Below are the code and all the weights of a small trained network. Each question names an input and a class and asks about switching units off, where a switched-off unit gives its printed mean instead of its output.

import numpy as np


def w(rows, s, z=0):
    codes = np.array(rows[::2]) - 128.0
    scale = np.full(codes.shape[1], s)
    scale[-1] = z or s
    return codes * scale


def f(y):
    return np.maximum(y, 0)


def log_softmax(a):
    a = a - a.max(-1, keepdims=True)
    return a - np.log(np.exp(a).sum(-1, keepdims=True))


def net(x, mask):
    res = np.array(x, float).reshape(1, 2) / 4 @ E
    y = f(res @ A[0][:, :-1].T + A[0][:, -1])
    res = res + np.where(mask, y, B[0][:, -1]) @ B[0][:, :-1]
    return log_softmax(res[-1] @ U[:, :-1].T + U[:, -1])


A, B = {}, {}
E = w([
[173,88,195,187,53],'x0',
[53,254,141,162,100],'x1',
],0.015)
A[0] = w([
[70,142,80,37,199,70],'n1',
[176,152,232,211,90,154],'n2',
[28,199,180,198,68,51],'n3',
[191,94,187,246,9,77],'n4',
[254,64,95,86,185,46],'n5',
[164,26,104,101,239,169],'n6',
[77,227,64,184,116,197],'n7',
[200,3,77,117,64,48],'n8',
[53,122,141,171,141,254],'n9',
[101,159,30,80,219,158],'n10',
],0.009,0.012)
B[0] = w([
[153,192,35,152,192,192],'n1',
[165,106,98,197,186,213],'n2',
[105,253,59,96,113,202],'n3',
[173,162,50,148,184,221],'n4',
[83,214,67,119,102,204],'n5',
[129,135,90,105,36,252],'n6',
[124,112,97,133,59,246],'n7',
[113,171,65,105,132,207],'n8',
[168,79,135,149,53,228],'n9',
[230,100,114,171,190,236],'n10',
],0.012,0.015)
U = w([
[197,148,86,173,243,117],'0',
[83,187,78,92,51,90],'1',
[185,12,132,163,33,245],'2',
[55,97,180,109,136,100],'3',
[76,122,125,107,167,94],'4',
[84,68,170,128,107,89],'5',
[155,136,199,92,140,86],'6',
],0.011)

Each question gives the input, the list of numbers given to net, and the class t.
The units are the neurons (one row each of A and B). Each row of codes is followed by its name. A weight is (code - 128) times the scale printed after its matrix; where a second scale follows, it is the last column's (A, B and U).
mask holds one flag per neuron, in row order. A switched-off neuron (its flag False) gives its mean, the last column of its row in B, instead of its output. The means were averaged over made-up inputs and are rounded, as every weight is.
A unit's drop is (log p(t) with every unit on - log p(t) with that unit switched off) / (log p(t) with every unit on - log p(t) with every unit switched off).
The circuit of an input: a set's keep is (log p(t) with only the set's units on - log p(t) with every unit switched off) / (log p(t) with every unit on - log p(t) with every unit switched off). Starting from all 10 units, units are removed one at a time, each time the one whose removal leaves the highest keep (on an exact tie, the one counted first), for as long as the keep stays at least 0.8.
circuit, biggest first: the units of the circuit, biggest drop first
unit that matters most: the unit with the biggest drop
top k neurons: the k neurons with the biggest drops, biggest first
drop when u is switched off: that unit's drop, to one decimal
input [-3,1], class 2: unit that matters most -> n4
input [4,0], class 0: top 4 neurons -> [n6 n7 n4 n2]
input [3,1], class 2: top 3 neurons -> [n1 n10 n3]
input [6,-7], class 1: top 4 neurons -> [n10 n6 n5 n8]
input [5,-2], class 0: top 2 neurons -> [n4 n7]
input [-2,3], class 2: top 2 neurons -> [n5 n8]
input [6,-6], class 0: top 2 neurons -> [n4 n2]
input [-6,5], class 0: top 3 neurons -> [n10 n6 n1]
input [-3,2], class 2: circuit, biggest first -> [n4 n3 n5]
input [4,-5], class 1: circuit, biggest first -> [n10 n8]
input [-3,-3], class 2: circuit, biggest first -> [n4 n3]
input [-4,4], class 0: top 3 neurons -> [n6 n10 n5]
input [7,-7], class 0: top 3 neurons -> [n4 n2 n7]
input [6,-4], class 0: circuit, biggest first -> [n4]
input [-5,-6], class 1: top 4 neurons -> [n6 n5 n2 n4]
input [4,1], class 0: top 4 neurons -> [n6 n4 n7 n2]
input [-7,5], class 0: drop when n10 is switched off -> 1.8
input [-3,-5], class 1: drop when n6 is switched off -> 0.6
input [8,3], class 0: drop when n3 is switched off -> 0.0
input [1,-4], class 1: unit that matters most -> n10
